[[-3.04 -0.03 -0.21  2.56 -5.54  3.17  0.37 -1.52  0.69 -6.17  0.01 -0.86
   0.65  0.07]
 [-2.21  0.02 -0.48  1.11 -2.60  0.74 -0.73 -0.30  0.08 -1.91 -0.04 -0.88
  -0.38 -0.06]]
->
[[ 0.65  0.07 -3.04 -0.03 -0.21  2.56 -5.54  3.17  0.37 -1.52  0.69 -6.17
   0.01 -0.86]
 [-0.38 -0.06 -2.21  0.02 -0.48  1.11 -2.60  0.74 -0.73 -0.30  0.08 -1.91
  -0.04 -0.88]]

[[ 3.71 -2.33  1.62  1.17  3.47 -0.97 -1.75 -2.54  0.19 -3.65  1.26 -2.54]
 [-0.92 -2.18 -2.66 -1.21  7.99  0.76 -1.16  6.48  0.82 -1.11  5.29  0.63]]
->
[[ 1.26 -2.54  3.71 -2.33  1.62  1.17  3.47 -0.97 -1.75 -2.54  0.19 -3.65]
 [ 5.29  0.63 -0.92 -2.18 -2.66 -1.21  7.99  0.76 -1.16  6.48  0.82 -1.11]]

[[-6.74  5.04  5.71  0.98  0.20]
 [ 2.06 -1.07 -2.24 -3.64  5.03]
 [ 1.74 -5.36  6.15 -6.43 -0.98]
 [-3.78 -3.10  3.47  2.40  3.05]
 [ 2.81  0.89 -4.49 -3.92  5.96]
 [ 5.09 -6.26  4.73 -4.34 -3.71]
 [-5.70 -0.21 -6.84  4.81  5.31]
 [ 5.44 -4.07 -4.74  2.06  2.06]
 [-4.53 -5.84 -0.25 -1.54  4.80]]
->
[[ 0.98  0.20 -6.74  5.04  5.71]
 [-3.64  5.03  2.06 -1.07 -2.24]
 [-6.43 -0.98  1.74 -5.36  6.15]
 [ 2.40  3.05 -3.78 -3.10  3.47]
 [-3.92  5.96  2.81  0.89 -4.49]
 [-4.34 -3.71  5.09 -6.26  4.73]
 [ 4.81  5.31 -5.70 -0.21 -6.84]
 [ 2.06  2.06  5.44 -4.07 -4.74]
 [-1.54  4.80 -4.53 -5.84 -0.25]]

[[ 1.46  0.24 -1.29  0.17 -0.36  1.26]
 [ 3.14 -0.82  0.52 -0.90  0.06  0.62]
 [ 0.22  1.34  0.28 -1.45  0.39  0.61]
 [-2.34 -1.24  0.67 -2.33 -1.38  0.48]
 [-1.37  0.48  2.81 -1.83 -1.69  5.69]
 [-4.00 -0.94  2.13 -0.14 -1.97  4.75]
 [ 1.57  1.41 -1.32 -0.23  1.18  0.14]]
->
[[-0.36  1.26  1.46  0.24 -1.29  0.17]
 [ 0.06  0.62  3.14 -0.82  0.52 -0.90]
 [ 0.39  0.61  0.22  1.34  0.28 -1.45]
 [-1.38  0.48 -2.34 -1.24  0.67 -2.33]
 [-1.69  5.69 -1.37  0.48  2.81 -1.83]
 [-1.97  4.75 -4.00 -0.94  2.13 -0.14]
 [ 1.18  0.14  1.57  1.41 -1.32 -0.23]]

[[ 2.16  1.36 -3.76  1.79 -3.03 -2.22 -0.20 -0.80  0.14 -2.35]
 [ 3.62 -0.54  7.52 -3.95  1.66  1.17  6.67  1.20 -2.14  0.00]
 [-3.21  0.61 -3.08 -3.10  3.37  1.10  5.36 -1.00 -2.76 -1.71]
 [ 1.17 -1.60  5.14 -1.39  0.18 -0.96 -3.43  0.84  2.39  1.96]]
->
[[ 0.14 -2.35  2.16  1.36 -3.76  1.79 -3.03 -2.22 -0.20 -0.80]
 [-2.14  0.00  3.62 -0.54  7.52 -3.95  1.66  1.17  6.67  1.20]
 [-2.76 -1.71 -3.21  0.61 -3.08 -3.10  3.37  1.10  5.36 -1.00]
 [ 2.39  1.96  1.17 -1.60  5.14 -1.39  0.18 -0.96 -3.43  0.84]]

[[-2.19  4.28  2.06 -1.29 -0.83]
 [ 2.48 -2.66  2.95 -1.22 -3.77]
 [ 2.43 -8.05  0.27  1.40 -1.82]
 [ 4.37 -1.97  5.13  0.04 -3.53]
 [-0.03 -0.25 -4.49 -3.54 -2.53]
 [-2.17 -2.71 -4.25 -2.09 -1.08]]
->
[[-1.29 -0.83 -2.19  4.28  2.06]
 [-1.22 -3.77  2.48 -2.66  2.95]
 [ 1.40 -1.82  2.43 -8.05  0.27]
 [ 0.04 -3.53  4.37 -1.97  5.13]
 [-3.54 -2.53 -0.03 -0.25 -4.49]
 [-2.09 -1.08 -2.17 -2.71 -4.25]]

[[-1.34  1.14 -0.75  1.45  0.46 -1.01 -3.08  0.08 -2.49  3.09  2.38 -0.21
  -1.24 -2.05]
 [ 0.24  0.96 -0.88  1.00  0.38 -0.47 -1.55 -0.06 -0.25 -2.40  1.88 -1.24
   0.13  1.09]
 [ 0.05  0.71 -2.80  0.26 -0.22 -0.62  0.32  0.08  0.59  7.23  0.59 -1.54
  -0.02 -0.09]]
->
[[-1.24 -2.05 -1.34  1.14 -0.75  1.45  0.46 -1.01 -3.08  0.08 -2.49  3.09
   2.38 -0.21]
 [ 0.13  1.09  0.24  0.96 -0.88  1.00  0.38 -0.47 -1.55 -0.06 -0.25 -2.40
   1.88 -1.24]
 [-0.02 -0.09  0.05  0.71 -2.80  0.26 -0.22 -0.62  0.32  0.08  0.59  7.23
   0.59 -1.54]]
